Below is a small trained network, with its code and all its weights. Each question gives an input and a target symbol and asks what happens when units are switched off, that is, made to give their printed mean instead of their output.

import numpy as np


def w(rows, s, z=0):
    codes = np.array(rows[::2]) - 128.0
    scale = np.full(codes.shape[1], s)
    scale[-1] = z or s
    return codes * scale


def norm(h):
    return h / np.sqrt((h * h).mean(-1, keepdims=True) + 1e-5)


def f(y):
    return y / 2 * (1 + np.tanh(0.7978845608 * (y + 0.044715 * y**3)))


def softmax(a):
    e = np.exp(a - a.max(-1, keepdims=True))
    return e / e.sum(-1, keepdims=True)


def log_softmax(a):
    a = a - a.max(-1, keepdims=True)
    return a - np.log(np.exp(a).sum(-1, keepdims=True))


def net(x, mask):
    ids = ['ΓΔΞΠελτψ'.index(c) for c in x.split()]
    T = len(ids)
    res = E[ids] + P[:T]
    u = 0
    for l in range(3):
        r = norm(res)
        for j in range(2):
            rows = slice(2 * j, 2 * j + 2)
            q, k, v = (r @ M[l][rows].T for M in (Q, K, V))
            z = softmax(np.where(np.tri(T) > 0, q @ k.T / 2**0.5, -1e9)) @ v
            o = O[l][rows]
            res = res + np.where(mask[u + j], z, o[:, -1]) @ o[:, :-1]
        u += 2
        y = f(norm(res) @ A[l][:, :-1].T + A[l][:, -1])
        res = res + np.where(mask[u : u + 4], y, B[l][:, -1]) @ B[l][:, :-1]
        u += 4
    return log_softmax(norm(res)[-1] @ U[:, :-1].T + U[:, -1])


Q, K, V, O, A, B = {}, {}, {}, {}, {}, {}
E = w([
[129,128,166],'Γ',
[88,56,63],'Δ',
[185,196,114],'Ξ',
[89,132,141],'Π',
[134,27,61],'ε',
[138,254,61],'λ',
[107,135,235],'τ',
[102,134,211],'ψ',
],0.0091)
P = w([
[165,212,55],'0',
[224,168,140],'1',
[197,168,140],'2',
[170,171,141],'3',
[152,157,138],'4',
[141,143,127],'5',
[136,132,132],'6',
[119,125,135],'7',
[94,104,135],'8',
[52,95,136],'9',
[16,84,136],'10',
[3,34,170],'11',
[61,128,136],'12',
],0.0057)
Q[0] = w([
[115,131,107],'L0H1',
[142,116,253],'L0H1',
[137,105,122],'L0H2',
[117,116,185],'L0H2',
],0.04)
K[0] = w([
[119,123,169],'L0H1',
[199,202,2],'L0H1',
[150,161,128],'L0H2',
[70,136,203],'L0H2',
],0.025)
V[0] = w([
[70,72,223],'L0H1',
[158,129,141],'L0H1',
[54,143,254],'L0H2',
[161,157,106],'L0H2',
],0.0062)
O[0] = w([
[184,121,2,9],'L0H1',
[97,149,132,190],'L0H1',
[34,144,17,187],'L0H2',
[126,148,166,181],'L0H2',
],0.0061,0.0011)
A[0] = w([
[55,153,95,63],'L0N1',
[177,168,83,253],'L0N2',
[133,3,133,68],'L0N3',
[129,103,186,170],'L0N4',
],0.017,0.003)
B[0] = w([
[142,232,158,248],'L0N1',
[68,168,241,255],'L0N2',
[201,250,38,242],'L0N3',
[124,255,150,178],'L0N4',
],0.0098,0.0049)
Q[1] = w([
[115,30,82],'L1H1',
[83,88,190],'L1H1',
[66,50,184],'L1H2',
[235,1,82],'L1H2',
],0.011)
K[1] = w([
[133,220,161],'L1H1',
[48,124,76],'L1H1',
[109,105,149],'L1H2',
[178,253,166],'L1H2',
],0.016)
V[1] = w([
[53,195,207],'L1H1',
[90,170,94],'L1H1',
[203,77,253],'L1H2',
[182,69,104],'L1H2',
],0.013)
O[1] = w([
[182,168,113,251],'L1H1',
[158,132,158,167],'L1H1',
[60,172,2,113],'L1H2',
[94,67,124,34],'L1H2',
],0.014,0.011)
A[1] = w([
[51,168,166,174],'L1N1',
[181,69,90,2],'L1N2',
[129,114,7,32],'L1N3',
[138,30,180,70],'L1N4',
],0.014,0.00074)
B[1] = w([
[170,27,129,253],'L1N1',
[127,220,67,107],'L1N2',
[244,102,213,132],'L1N3',
[1,112,75,106],'L1N4',
],0.014,0.0028)
Q[2] = w([
[79,16,100],'L2H1',
[158,165,20],'L2H1',
[158,106,116],'L2H2',
[246,70,163],'L2H2',
],0.012)
K[2] = w([
[140,171,55],'L2H1',
[165,251,190],'L2H1',
[92,142,122],'L2H2',
[163,26,132],'L2H2',
],0.013)
V[2] = w([
[237,118,36],'L2H1',
[123,158,51],'L2H1',
[158,141,146],'L2H2',
[8,216,191],'L2H2',
],0.018)
O[2] = w([
[6,119,150,169],'L2H1',
[137,116,154,100],'L2H1',
[79,124,112,254],'L2H2',
[220,42,130,225],'L2H2',
],0.019,0.0068)
A[2] = w([
[138,203,102,188],'L2N1',
[90,83,251,52],'L2N2',
[26,133,73,247],'L2N3',
[166,87,57,5],'L2N4',
],0.018,0.0014)
B[2] = w([
[130,65,119,247],'L2N1',
[19,87,95,160],'L2N2',
[250,118,47,127],'L2N3',
[130,71,207,130],'L2N4',
],0.021,0.011)
U = w([
[78,98,121,253],'Γ',
[144,198,227,107],'Δ',
[158,176,172,60],'Ξ',
[110,127,143,155],'Π',
[171,178,57,243],'ε',
[176,191,153,126],'λ',
[195,8,122,29],'τ',
[176,82,155,69],'ψ',
],0.011,0.0035)

Each question gives the input, a string of symbols that net reads in full, and the target symbol t.
The units are the heads (2 rows each of Q, K, V and O) and the neurons (one row each of A and B). Each row of codes is followed by its name. A weight is (code - 128) times the scale printed after its matrix; where a second scale follows, it is the last column's (O, A, B and U).
mask holds one flag per unit, layer by layer, with each layer's heads first. A switched-off unit (its flag False) gives its mean, the last column of its rows in O or B, instead of its output. The means were averaged over made-up inputs and are rounded, as every weight is.
A unit's drop is (log p(t) with every unit on - log p(t) with that unit switched off) / (log p(t) with every unit on - log p(t) with every unit switched off).
The circuit of an input: a set's keep is (log p(t) with only the set's units on - log p(t) with every unit switched off) / (log p(t) with every unit on - log p(t) with every unit switched off). Starting from the 12 units with the biggest drops (on a tie, the unit counted first), units are removed one at a time, each time the one whose removal leaves the highest keep (on an exact tie, the one counted first), for as long as the keep stays at least 0.8.
units of the circuit, in order: the units of the circuit, biggest drop first
unit that matters most: the unit with the biggest drop
k most important neurons: the k neurons with the biggest drops, biggest first
k most important neurons of layer l: the k neurons of layer l with the biggest drops, biggest first
heads that matter: for each layer, one digit per head in row order, 1 if its drop is at least 0.15 and else 0, layers parted by /
input Δ Γ ε ε Π, target Γ: unit that matters most : L0H2
input Γ ε Δ Ξ τ, target τ: 3 most important neurons of layer 1 : [L1N1; L1N3; L1N4]
input ε ε ε τ ε τ ψ ε Δ ε Π λ, target Δ: units of the circuit, in order : [L1H2; L2H2]
input ε ε Ξ τ Ξ τ, target τ: heads that matter : 01 / 01 / 00
input Π Δ Π Π Ξ, target Δ: heads that matter : 01 / 00 / 10
input Δ Ξ Ξ ε Γ Π Γ Γ τ Δ Ξ ε ψ, target Γ: 3 most important neurons : [L2N2; L0N3; L0N1]
input Γ Δ Δ Δ τ λ, target Δ: heads that matter : 11 / 00 / 10
input ε λ ε Ξ ε λ Γ ε Γ ε ε Ξ, target Γ: heads that matter : 00 / 01 / 00
input Δ Ξ Γ, target τ: 4 most important neurons : [L0N4; L0N1; L2N1; L2N2]
input ε Ξ Π, target τ: units of the circuit, in order : [L0N2; L0N3]
input ε Ξ Ξ ψ, target τ: 4 most important neurons : [L0N1; L0N4; L0N2; L0N3]
input Π ψ ε Π Π Δ τ, target Γ: 2 most important neurons of layer 0 : [L0N2; L0N3]
input Γ Ξ ε Ξ Ξ, target τ: heads that matter : 11 / 11 / 11
input τ Ξ Δ τ Ξ λ ε Ξ λ, target τ: 4 most important neurons : [L0N1; L1N3; L1N1; L0N2]
input λ ε Ξ ε ψ ε τ, target Γ: 2 most important neurons of layer 0 : [L0N4; L0N2]
input Π Ξ Ξ Δ ε ε Ξ ε Π ε Π, target Γ: most important neuron : [L2N2]
input τ ψ ε ψ, target Γ: heads that matter : 00 / 10 / 10
input Ξ ε ε λ, target Γ: 2 most important neurons of layer 0 : [L0N3; L0N1]
input ψ ε Π τ ε ψ ε ε λ, target Γ: heads that matter : 00 / 00 / 00
input ψ ε Ξ Γ, target τ: 3 most important neurons : [L0N1; L0N2; L2N2]
input Δ ε ε Π Γ ε ε λ Ξ λ, target τ: heads that matter : 01 / 01 / 10
input Δ τ Δ ψ ε Γ Δ, target ε: 2 most important neurons : [L0N2; L1N4]
input Π τ Π Ξ Π Ξ ψ, target τ: 2 most important neurons of layer 0 : [L0N1; L0N3]
input Δ ε ε Ξ, target Γ: 3 most important neurons : [L0N3; L2N2; L0N1]
